Rows lie near named flat spaces through zero. A row that begins with a name and a colon came from that space; any other row is followed by the name of its block's space that it lies nearest.
zabopinit: [-21   1 -23  13   8  -8   2 -16  14  14 -12  34  17   6  -2 -34  13  16
 -30  12  -1  10 -14  -2  -9 -13   3  19 -16   5  -1   9 -18 -16  27  13
  21   8 -14  -4  22   6   9  -7  -4  -2  -2   2  -3  -5  20   0 -11]
[-18 -29   0  26  -1  -5 -10 -10   8   0  18  10   2  -6 -11 -10   6  10
 -20  19  -1 -21  13  13   3  -4 -15   6 -11  20  11  -1 -23 -21  22  10
  13   3   0 -18   5 -19  12  -4 -13   0  19  -5 -10  12   6   4 -18]  zabopinit
pasimsatoz: [-27   3 -10  43 -13  -9  -9   0   1  12  -7  21 -14  -8  -8 -23   2  10
  10   1   2  20   5 -24  29  -4  31   2   3  13  -9   2   8 -12  12 -15
   5   5   8  27  -1   4 -18  -6   2   4  -1   7   9 -20   2 -14   1]
fubnat: [ -5  20  20  -1  19 -33  -8  37   1 -11 -13 -16  29   7   9 -10   9 -10
  21 -19  -1  12 -48  25  37   8 -35  12  20   3  30   3  -4 -22 -17 -29
  23  11 -48   2  32   9  -1 -27  34 -20  14  20 -34 -18  33 -20  24]
zabopinit: [ 17  -3  -7 -14 -10   1 -22  12  -9 -18 -27   9  -9 -37 -12 -14 -10  10
  10  -7 -18   3  14  -1  15  13  14   9   9  -8 -11  -2  -5  -1   4 -25
 -21  -2 -26  -4 -16   3 -11  -7   3  -4  10   0  24  -1   2   9  17]
zomzop: [ 23  10  18   2 -13   6  11  11   4 -11 -10  -2 -27  11  -5   0  16   9
  -6 -16  -8   0 -15   8   1  -9  -6  12 -21  -2 -24   5  -6  17 -27 -14
  16  16 -18 -19 -10 -11   4  13  -3   6  -1   0  -2   9  10  17  12]
gefozpodek: [-15  -4   5  -6 -23 -22  -2 -18   5  -3  14 -31 -13  -7  11  -4  -5  28
   9  -4   0 -14  -1 -22 -15  -1  24 -19  -5  13   2  -4  15  -6  25  14
  -1   4   0   4  14   2  16 -23  -8   0  -4  -1   8 -20  10  16 -18]
[-12  15  25   9  16  10  15 -38  12  11  17  30  11  -1  15  23 -15  27
 -25 -15 -42  14  11 -18  -6  20 -13 -38  15  -7 -16  14 -30  -2   1  -2
   9 -10  -5  -4   4  18  -2   9   9 -23 -14  22 -27 -21 -44 -16  -5]  fubnat
zomzop: [-11   2  -7  12  12   0 -14  -3  -6   7  -2  -1   9 -15  12   4   8 -23
  -3  16  20  -1   2 -12  -7   5  -3 -29  -7  17  10  30  -4 -14   2  17
   1  -7 -12  21  26  18   9   0  -7  -3 -14   4  -3 -11   5 -14  15]
[ -8   0   2  -3  -8 -25 -16   1  -2  -2 -25   4 -37  14  -4  -8   8 -12
 -16   7   5 -17   7  -4 -22 -23  10  -2  -9 -17  17   7 -23 -19 -22   5
   3   4   4   7   2  16  -9  -3 -19  -9 -12  -1  -8 -14  -3  -2   3]  zomzop
rusitmilad: [ -3  11  15   5 -24 -11  -3   9  21   8  -4   5  -8  -2  12   4  19  -9
  -2   9 -10  -1  -6  17  10  13  -3   2 -13 -17 -27 -13 -10  13  -4   0
   5  -3  -8 -19  18 -22  21 -11   7   3 -11  17   9  -6 -10 -27   1]
sefitik: [  8   8  -9   2 -31 -17   5  -7 -15 -10  -6 -23  15 -20  -2  -7 -19   3
   9  13 -10 -18  12  -7  15   8 -12  -3  21   4 -11  13  10   7   6  -3
  18  -8   1 -14   7  -4   8  27  -1  -2 -17 -28  -6   4  14   7  -3]
[  8  17  18  12  -3   2  -5  19 -13  -5  21  18   7 -12  21   6   2  -2
  20   8 -13 -22  14  -3  14  17   0 -15  16   9   1   0  -2   1   3 -11
  14  30 -22   6 -16 -35   3   8   8  25  -7  16  15   6 -24  -7 -12]  zabopinit
[  2 -16 -15 -16  13  -8  -5  -6  12  14 -31  -1  20  -2  -8 -10  14   3
  -9  13   3  15   2  -3  -7 -17  18  13  -2   3   4   4  12   4  12   3
  -1 -21  -5 -10  24  14  -1  -8   0 -35  -2 -19  -5  -9  14  28 -14]  zabopinit
pasimsatoz: [ 18   9  -8   8 -20  -3 -17   1  18 -12  20  -1  27 -17  15  14 -18  21
   8 -12 -14 -12 -12   0  12  -1  20  10  26  16  11  -3   2 -14  -1   0
  45 -15  10  21  16  10 -21 -25 -23 -25 -20  40 -11  20 -13  18  19]
fubnat: [  8  29   3  -8   7   3 -11  21  -7  11   0   5  20 -18   4  12  15  12
  25  -6 -30   2 -18   7  31  10 -14 -15  15   5  23  16 -14 -28   3 -25
  34 -11 -45  12  33  13  -5 -18  26  -2   5  18  -7 -28   7 -17  34]
kobombedor: [-17  23 -24 -18   0   0  -9  21   8   7  -6  24  27 -33  -9   5  -1  -9
  21  16 -19  -6  24   0 -12 -22  16   8  -2  -8 -15  34  -5  39   7   7
   2  -3  -9  -8   8  23  27 -41  13  -5  -6  -5 -20 -18 -14  12  -6]
[-22   2 -21  -3  -6  16  -1   3 -25  15   2   2   7  -8   8  -5 -34  11
 -10  -9 -18  10   3  37   8  -2 -17 -13  29  -1   6 -18  19  14  11  -6
 -21  -5  14 -30 -30   3   3 -19 -27 -13   8  -3 -12  10  12 -12  -7]  zomzop
[-16   5  -1   8   9   3  -8   3  20  16  17  24   7 -10   0   3  -7  16
 -19 -15  -5  31 -23 -22  -9 -16  -3   6   7 -14   0   1  11  -8  -7  10
  -1  10   4  -9  22  -3  13 -15  18  22  13  -7  -5  -9  -6   6  34]  sefitik
[  5   1  -5  -8  32  35  -3  12  12  10  -5  18  10  -8 -22  17   6 -37
  -3 -20 -21  -1  17   3  12   6 -14  -7  19 -27  -9  28 -21  20  -1  -1
  -9  19  14   7  -8  -1 -13  -4 -18   7   7 -22   2   4  10   5  -2]  gefozpodek
sefomlepos: [-17  -8  -8 -16  -9  -3  -5  -1  -1  -8  -4  -4  -6  11  10  12  -2  10
   8   0   3  -9 -21 -11  14  30  19 -15 -13  12   5 -33 -16  -7  18  -6
 -23   5   3  38   1  27   4 -18   1   1  -6  -6   9   3 -18   0 -13]

Each name stands for a flat space through zero: a line, a plane or more. A row that begins with a name and a colon came from that space; any other row is followed by the name of the space it lies nearest, among the names in its block.
befniki: [-23  -2  -2  13  -5   1  -4  -7  -1   7   4 -16  11  10   8  -3  -2   7
  23 -24  -2   5  10 -21  -3 -16 -13   3   5  18  20 -11   3 -10  -1   1
  -5  13  -5  12 -10   4 -16 -11   5   8   4   5  13   3  18 -20 -13]
pemevop: [ -1  -9  12  11   3  -2  -9  12 -15  -3  -5   7   6  -8 -10  -8  13   6
  -1   0   2   6   1   0   3  -5  12  -9   0  -6  -1   9 -13   2   2   6
   8  14  -1  -8  -7  -7   1   2  -2   2 -11  -2 -16  -1  -2   5  12]
[  7   4   0  -1  -4  -8  -2  -7  -4   5  15   7   9  -6   3   1  -5  -5
 -13  -9   3  -3  -3  -3  -6   0  -4   8  -4   1   0   1  -2  10   2   2
  -1  -8 -12   6  17  11  -9  -1   1   7   5  -7  -7 -12  -6   6   0]  befniki
rabulgibol: [ -3   6   2 -17   9   2   6  10  13   7  14  -9  -9  -4   1  -1   3  -2
  -1  -2   8  -1  13   3  -2  -2   9   0   3  -7   8 -16 -10   3  -4  -7
  -1  -3 -16   2   2  -5  -7  -6   4   5  -3 -13  -9   6   0  -3  -3]
pemevop: [  3 -12  12   7   8  -2  -7   8 -16   1   0  12   4 -10  -7  -4  11   8
   7  -7  -6   8   1   0   2  -4  13  -2   4  -6   4   2  -9  -4   3   7
  12   7  -8  -2  -2  -7   4   8  -3   8 -15   0 -15  -4  -3   4   6]
bofupzova: [ 20  -7 -34 -12  -6  11 -14  14  13  -9   0  -1 -28  14  -5  22  -2   1
  -1  -1 -31  -2   7  17 -11 -12 -24  31 -19 -28   2 -10 -28   2  13 -13
  13  -7  13  -3 -52  13  16   6  38  17   5 -19  -2  -4 -34 -31   1]
zutvede: [-34  18  -5  -7  -8  23 -13  22   9  11  26  -7 -14   5 -11   8 -24 -20
 -31 -10  -1  12 -13  16   2  28  -9   7  16 -31   4 -18  36  12  22   4
   0 -17  -1  -4   5 -12 -17 -37 -31  18  23 -18  27  43  41 -23  23]
befniki: [-25   7 -11   8   3  -3  -7 -16   5   6   7 -11  -8  -7  16  -3  -1   9
   5  -8 -14   7  16  -6   5 -12  11   8   8   5   0 -10  -2 -10   2  12
  -1   7  -3  15   2   4  -5   1  -6  -4   0  14  -2  -1  10 -24   0]
sekazif: [  8   6  20   8  -1   5  17   0   9   9  11  -2  -1  -2  -1   5 -13  -6
   9   3  18 -25   2 -11  -6   2  -7   1  12   0   0  -8  -5   2  -4   3
   9  -9 -14  16  -2 -11  -3  -1   0  -4   0   7  14  11  16  -6  -3]
[  1 -32  41  32  17   6 -35  42 -51  -5  -4  32  17 -19 -26 -24  33  23
  26 -25 -12  27   2  -4   2  -8  46 -17   1  -5  19  23 -32 -11  18  15
  45  26 -23 -12 -12 -37  -2  30  -6  12 -32  -8 -50 -10 -13  14  25]  pemevop
[  8   3  -4  -4  -3  -2  -4  -1  -2  -7   3   1  -3   6  -8  -3   5  -8
  14   0 -13  -3   0   3  -5   2 -12   2  -4   4  -1   1 -12  -1   3   3
   8  -3   0   5  -6  -3  -5  -6  -3  -3  -3   8   1  -6  -2   0  11]  bofupzova
[  0 -35  40  45  23   8 -35  49 -62  -1  -3  40  16 -22 -39 -28  38  23
  25 -22 -20  31   2  -5   3  -8  48 -22   4 -14  13  31 -30 -12  15  14
  47  37 -25 -14 -13 -38  -2  33  -7  16 -43 -11 -52  -7 -20  16  31]  pemevop
rabulgibol: [-14   0 -20   8   5   3 -13  17  -6  14  10 -27   5 -16  10  21   5 -20
  -2  20  30   3 -19  12  34 -28 -15   2  22  -4  -7   1 -25  27  -7  24
   5   5  -4  13   9  -3  -5  -5  15   9 -20   3 -21   9   2  17  -9]
bofupzova: [  0   8  12   6   1  -7  11  -5  -9  -3  -3   6  20  -2  -5  -7   1  -2
   0   2  16   1  -7  -7  -6  14   5 -11   7  14   5  12   7  -3  -2  -1
  -7  -2  -8  -3  21  -9 -12  -4 -20  -9  -4   8  -5  -9   4  21  -3]
zutvede: [ 16  -6   1 -11   6   3  18   5 -14  -7 -19   5   3  16   4 -15   1  -1
   4   0   7   0  -3 -11   1 -10   0  12  -4  15  11   9 -19   1 -22  -4
   7  27   7   5  -7  -2  10  22   4  -7 -19  -3  -7 -26 -32   3 -15]
[  6   6  14   4  -4   6  23  -7   4   5   4   2  -4   5   2   6  -3   0
   8 -12  13 -11  -6  -1  -2  -2  -7  -2  14   0  -8   7  -8   9   3   2
   9  -7 -13  14  11 -16  -6  11  10  -5  -5   7   2   9  21  -1   4]  sekazif
[ 24   4   5 -23   3  11  29  19 -16  -8 -14   6  21  14  10 -11   6  -5
   0   2  16 -10   1  -3  -5 -22  -4  16   4  17  18  13 -18   4 -22  -4
   5  20   3  18  -6  -6  14  33 -10   2 -14  -4   2 -26 -38   2 -31]  zutvede
[-24  10  -6  -3  -3  -1   2 -11  -3   6   8 -20   1   0   9   0   6   6
  19 -11  -6   8  16 -12  -3 -18   6  10  13  13  14 -12  -1 -11   0  -4
   3  13  -8  20  -3   3 -14  -5  -7   1   5   6   5   0  10 -19  -4]  befniki
[  1   7  -3 -14   8  -5   0  -2  10   8  12  -4  -4  -2   1   2   1   3
   1   1   4   4  13  11   9   0   3   3   9 -15   8 -12  -7  10  -6  -5
   3  -1 -15   2   8  -7  -6  -1   8   9  -4 -12  -8   4   2   5  -8]  rabulgibol
[  2  -5   4  12  -7  -1   1   1 -13  -8 -12   6   2   4  -6   0  -3   8
   6  -5  -5   3  -8  -8  -9   0   1  -6  -7  10   0   6  13  -8   1  -1
   1  -1  19  -4 -11   6   7   6  -2  -4   8   5  12  -4  -3  -8   0]  rabulgibol

Rows lie near named flat spaces through zero. A row that begins with a name and a colon came from that space; any other row is followed by the name of its block's space that it lies nearest.
nodifikog: [  2 -10  17 -11  -3   0  -6   3   7 -12  14  -5   9  -4  -3  19  12  -3
 -10  -9  15   4   0   2 -20  -7 -12  -5  -3   5  15  -7  16   6 -12 -14
 -11  -5 -11   3  -2  -1  24  15   4 -18   2   9  10   7  14  -8 -11]
riraraka: [ 10   4  -6  -7   6   0   3   5  -1  18   3  -2  -7  -5  26  -1  -5  -7
  -7  -6  -4   7  -5  -2  -9   2  -7  -2  -2  -5   5  -1   4   7 -21   1
  11   0 -18  -1   6  -1   4   6  -5 -11  -5   5  -4   8  11 -13   1]
vofugoluv: [ 13   4   4  -9   2  -5   4 -10   8   3  -8  12   5  -9 -12   1 -12 -10
  14 -11   4   2  -4 -13  -1  -5  -4  -5 -11   0 -11   8   3   3   2 -13
  -5   0   1   3   1  -5 -13  -4  -5   0  -9   2  -5  -3  14   4  -3]
rumutal: [ -4 -12   5   1   5   0  -5   2  -3  11  14   1  -4  11  -1  -3   8   4
  -3   1  -2   8  -7  10   7   6  35 -11   1  12   4  -8  12   1  -3 -17
   5  12  -2  -9  16   5   4   2 -11  -2 -16   8  -9  21   1  12   0]
legezzunen: [ 2 -2 -3 -1 -4  3  1 -2 -2  1 -5 10 -2  2  0  0 -2 -4 -1 -1  6 -3 -3  1
  6  2 -3  3 -3 -6 -2  3 -1 -2  3  6 -1  6  2 -6  1 -2 -1  0  1 -3 -6  6
 -2 -1 -4  8  0]
[  0  -2   5 -33  20  11  -7  13 -20  23 -16 -23  -3 -11 -39   1   1   6
  17  -3   0  18   6  -4  20  -1 -19  21   1  -3 -11  24   7   7  -1 -23
   4  -8 -17 -16  -4 -13 -15 -11 -10 -11   2  24  24  35   6 -17  10]  vofugoluv
pibofozed: [ -3  -9   7  -5 -13   4  15  -8  -4  -2   0  -7   9 -27   5 -10 -23  -3
   6   0  13 -20  15  10   2  -1 -18  -9  13 -12  23 -26  15  22   1   1
 -26   1  -9  30   7   2  15   7   1  12  -3 -22  -8   7  16   5  10]
[-6  5 -7 -2 -4  3 -7 -7  2  6 -3  9  2 -2 -3  3 -2 -5 -5 -2  5 -6  0  2
  5  8  2 -1 -1 -7  7  5 -4  5  4  5  1  3 -5 -4  3  2  0  0 -4  0 -7 10
 -4  0 -8  8  4]  legezzunen
[-10  11 -13   0  -9   3  -8 -12  12   7  -8  20   3  -9  -9   5  -4 -16
  -1  -8  16 -16  -1   7  22  13  -3  -3  -3 -12   6  -1  -8   4  11  11
   3  21   0  -5   6   0  -8  -4   5   5 -14  24  -9  -3 -17  24  -3]  legezzunen
[-13   6 -18   3 -12  11  -6 -12  12   9 -12  23   6  -9 -27   1  -5 -20
  -5  -9  15 -20  -2   8  33  16   1  -3  -8 -21   6   7 -12   4  12  17
   0  29   2  -7  10   2  -9  -5   4   4 -17  34 -10  -2 -19  37   4]  legezzunen
zovgoso: [ 20  -6   9  -2  20   9   5 -12   2   2   6  15 -10  13 -12  11 -14 -11
   2  -3  10 -19  10  -2   2 -12  30  -3  -7 -13 -12  -7 -15  -5  -4  19
   7   5  -5  -2 -10 -11  19  -2 -16   8 -10  -3 -22   6 -12  -1  -2]
pibofozed: [ -3 -13   1  17  -1  -9 -18   5  14   6 -12   4   2   3  -6  10 -15  -9
 -11 -12   9  -7   1   3   7   5   4   4  13  -3  10  -5   7  -8   2 -13
  -2   3  -1  16   6 -25  14  10   1  -8  -6  -9  -5  -8   9  -9  12]
zovgoso: [  9  -9  -3   4  30   5  12 -30  -6  10  16  28 -26  21 -32  21  -8  -8
  14  -3  -6  -5  15   6  11  -2  41   2 -19 -29 -22  -1 -13 -23  12  28
  -7  -3  -4   3 -28  -2  -1  10 -13  23  -5  -7 -17   2 -20  -3  -4]
ruvesib: [-10   6   7   5  -8  -5   2  -5   4 -16  -6   0   5  -3   4   6 -12  -1
   2  11   0   7   3 -11  -1   0   2  10  15 -10   0  -6 -12   2  15  10
  -9   0   2  10  -7  -2   0 -10  12   3  11   1   0  11   4  -7   5]
[ -9   5 -12  -4 -14   7  -6  -7   8   5  -5  18  -2  -9 -14   0  -5 -14
  -7  -7  12 -12   2   3  24   9   4   3  -2 -21   4   4  -5   4   7  15
   1  21  -3  -3   4   2  -5   1   1   0 -16  19 -12  -5 -11  19  -1]  legezzunen
riraraka: [  5   3   0  -3   4   0   6   2  -1   9   2  -4  -3   0  15  -1  -5  -4
   1  -6   3   4  -7  -9  -2  -4  -3   3  -3  -6  -2  -1  -1   5 -11   2
   5  -7  -9   0   7  -7   4   3  -6 -12  -1   3  -2   2   9  -9   1]
[  0   0  -3  10   4 -27  17   6 -14  -4   3   4   3   3   8   4   6  15
   2  -1  10   7 -18  -7  10  -3   2 -11  18 -19   7  17   3   2 -20 -11
   8   8   4 -17  26   3  18 -17   2 -14  -1  -4   4   9  -8  -1 -13]  rumutal
